botos: [16, 13, 17, 15, 15, 11, -2, 7, -18, 17, 12]
lelig: [5, 8, 26, -4, 2, -49, -8, 0, -20, 23, -42]
Zesu: [14, -21, 36, 2, 8, -51, -2, 7, -18, 33, -41]
rasud: [13, -22, 36, 2, 8, -52, -2, 7, -19, 33, -43]
foziv: [15, 15, 15, 15, 15, 15, 15, 15, 15, 15, 15]
[14, -21, 36, 2, 8, -51, -2, 7, -18, 33, -41]	Zesu
back: [33, -19, 7, -2, -52, 8]	rasud

vatam: [47, 28, 20, -19, -57, -19, 44, -27, -25]
goli: [-27, -38, -31, 23, 18, 29, -30, 10, 35]
lelig: [59, 33, 31, -27, -59, -25, 47, -23, -32]
Rilo: [48, 22, 13, -6, -51, -10, 43, -32, -19]
voke: [48, 24, 14, -4, 18, 35, -30, 29, 10]
botos: [-31, -43, -35, 22, 25, 29, -33, 18, 39]
foziv: [-31, -42, -35, 25, 23, 33, -33, 14, 41]
kaz: [46, 21, 14, -6, -47, -10, 40, -32, -18]
fen: [50, 23, 9, -2, -53, -9, 46, -36, -14]
rasud: [-25, -34, -25, 16, 21, 21, -27, 13, 29]
kad: [-28, -42, -36, 23, 21, 30, -32, 15, 38]
back: [35, 10, -30, 29, 18]	goli
back: [41, 14, -33, 33]	foziv
[-2, -53, -9, 46]	fen

kaz: [-13, -12, -37, -3, -5, 23, -3, 6, 20, -7, 29, 16, 16, 10, -44, 22, -7, -25, -23, -6, 28, -15, -23, -13, 18, -22]
Rilo: [-17, 1, -37, -15, 4, -33, 18, -31, 19, -26, 11, 42, -30, -12, 12, 3, 3, 6, 22, 13, -9, 20, -6, 3, 27, -7]
botos: [21, -1, 19, -14, 43, -30, 8, -19, -22, 5, -25, 16, -15, 18, 33, -3, -7, 2, 29, 4, -18, 4, 31, 8, -25, 4]
vatam: [10, 6, 6, -12, -7, -10, 17, -22, 16, -19, 5, -25, 13, 23, 35, -9, -1, 0, 39, -18, 3, -6, 54, -16, -15, 21]
Zesu: [-4, -31, -36, 9, -38, -14, 19, -4, -1, 8, 6, -34, 29, -24, -10, 22, 22, 4, -18, 2, 29, 4, 11, -17, 7, 13]
[-19, -22, 5, -25, 16]	botos
[2, 29, 4, -18, 4]	botos
[-31, -36, 9, -38]	Zesu
[4, 11, -17, 7]	Zesu
[8, -19]	botos
[-14, 19, -4, -1]	Zesu

botos: [-26, -23, -23, 3, -1, -21, -17, 2, 4, 58, -25]
kaz: [29, 34, 34, 2, 0, 33, 37, 1, 1, -55, -6]
rasud: [18, 24, 22, 0, 2, 21, 22, 0, 3, -56, 14]
voke: [22, 0, 3, -56, 16, -34, -43, 1, -5, 56, -29]
foziv: [24, 20, 24, 6, 1, 23, 22, 3, 4, -58, 28]
Rilo: [24, 2, 0, 22, 18, -21, 22, 3, 4, -58, 20]
[22, 0, 3, -56, 14]	rasud
back: [2, 0, 22, 24, 18]	rasud
[1, -55, -6]	kaz
back: [-25, 58, 4]	botos
[0, 3, -56, 16, -34, -43, 1, -5, 56, -29]	voke
back: [-56, 3, 0, 22, 21]	rasud

kad: [14, 17, 19, 15, 14, 22, 14, 20, 14, 21, 19, 15, 11, 17, 14, 16]
goli: [20, 14, 21, 19, 14, 14, 20, 22, -37, 25, 8, -9, -53, 5, -12, -9]
foziv: [-26, 8, 22, -18, -31, 42, -17, 24, -39, 18, 2, -13, -53, 0, -15, -13]
lelig: [-23, 11, 28, -14, -28, 50, -15, 30, -37, 26, 8, -9, -53, 4, -12, -10]
back: [20, 14, 22]	kad
[-14, -28]	lelig
back: [15, 19, 21, 14, 20]	kad
[20, 14, 21, 19, 14, 14, 20, 22, -37, 25, 8, -9, -53, 5, -12, -9]	goli
[-53, 4, -12, -10]	lelig
back: [11, 15, 19, 21]	kad
back: [-9, -12, 5, -53]	goli

vatam: [-26, 0, -14, 7, -57, -33, 9, 23, -12]
kaz: [23, -11, -12, 3, -35, 0, 0, 9, 5]
rasud: [-3, 6, 3, 5, -48, -9, 1, 17, 16]
botos: [-3, 6, 3, 5, -48, -9, 0, 9, 16]
[23, -12]	vatam
[-3, 6, 3, 5, -48, -9, 0, 9, 16]	botos

fen: [-31, -29, -29, -6, -6, -7, -4, -28, -7, 52, -20, -2, -24, -29, -32, -1, -4, -29, -26, 2, -6, 56]
vatam: [21, 17, 18, -8, -3, -9, -6, 18, -10, -48, 18, -1, 23, 14, 19, -6, 0, 16, 11, -2, -4, -55]
foziv: [-7, -7, -4, -48, 17, 18, -8, -9, -10, -3, 18, 1, -27, -34, -31, -4, -3, -34, -31, -4, -3, 41]
[17, 18, -8, -3, -9, -6, 18, -10, -48, 18]	vatam
back: [-24, -2, -20, 52, -7, -28, -4, -7, -6, -6, -29, -29]	fen
[-6, -7, -4]	fen
back: [16, 0, -6, 19, 14, 23, -1, 18, -48, -10, 18, -6]	vatam
[-7, -7, -4, -48, 17, 18, -8, -9, -10, -3, 18, 1, -27, -34, -31, -4, -3, -34, -31, -4, -3, 41]	foziv
back: [-4, -1, -32, -29]	fen

foziv: [1, 1, 0, 12, -5, -4, 2, 6, -3]
kaz: [21, -18, 56, -56, -20, -16, 26, -2, -10]
botos: [21, -3, -5, 6, -4, 2, 12, 0, 1]
back: [0, 12, 2, -4]	botos
back: [1, 0, 12, 2, -4, 6, -5, -3]	botos
back: [-4, 6]	botos
back: [-4, -5, 12, 0, 1]	foziv
back: [26, -16]	kaz

vatam: [18, 20, 15, 17, 14, 18]
kaz: [16, 45, -26, -1, -32, 11]
lelig: [17, 47, -26, 1, -31, 12]
Rilo: [15, 15, 15, 14, 15, 15]
[-26, -1, -32, 11]	kaz
[45, -26]	kaz

foziv: [-18, 23, 4, -43, -43, -4, -13, 6]
botos: [-22, -31, 12, -13, -8, 24, 3, 0]
Rilo: [4, 4, 22, -8, -7, 25, 14, -16]
Zesu: [18, -14, -47, -4, 27, 37, 14, 10]
goli: [-13, -3, 31, -36, -17, -25, 2, -6]
lelig: [32, -11, -6, 3, 32, -42, -15, 37]
kaz: [14, 10, -24, 12, 29, -49, -12, 23]
kad: [-6, 52, -34, 2, -5, 12, 7, -28]
back: [37, -15, -42, 32, 3]	lelig
back: [-28, 7, 12, -5]	kad
[12, 29, -49, -12]	kaz

goli: [44, -58, 25, -50, 34, -40, 12, -29]
lelig: [7, -6, -32, 53, -20, -15, -35, -59]
kad: [-58, -50, 34, 25, 44, -40, 12, 55]
Zesu: [34, 22, -8, -60, -17, 52, -39, -26]
vatam: [32, 23, -15, -59, -20, 53, -35, -32]
back: [12, -40, 44, 25, 34, -50, -58]	kad
back: [-32, -35, 53, -20, -59, -15]	vatam
[-58, 25, -50, 34, -40, 12, -29]	goli
back: [-15, -20, 53]	lelig
[-60, -17]	Zesu
[-50, 34, 25]	kad

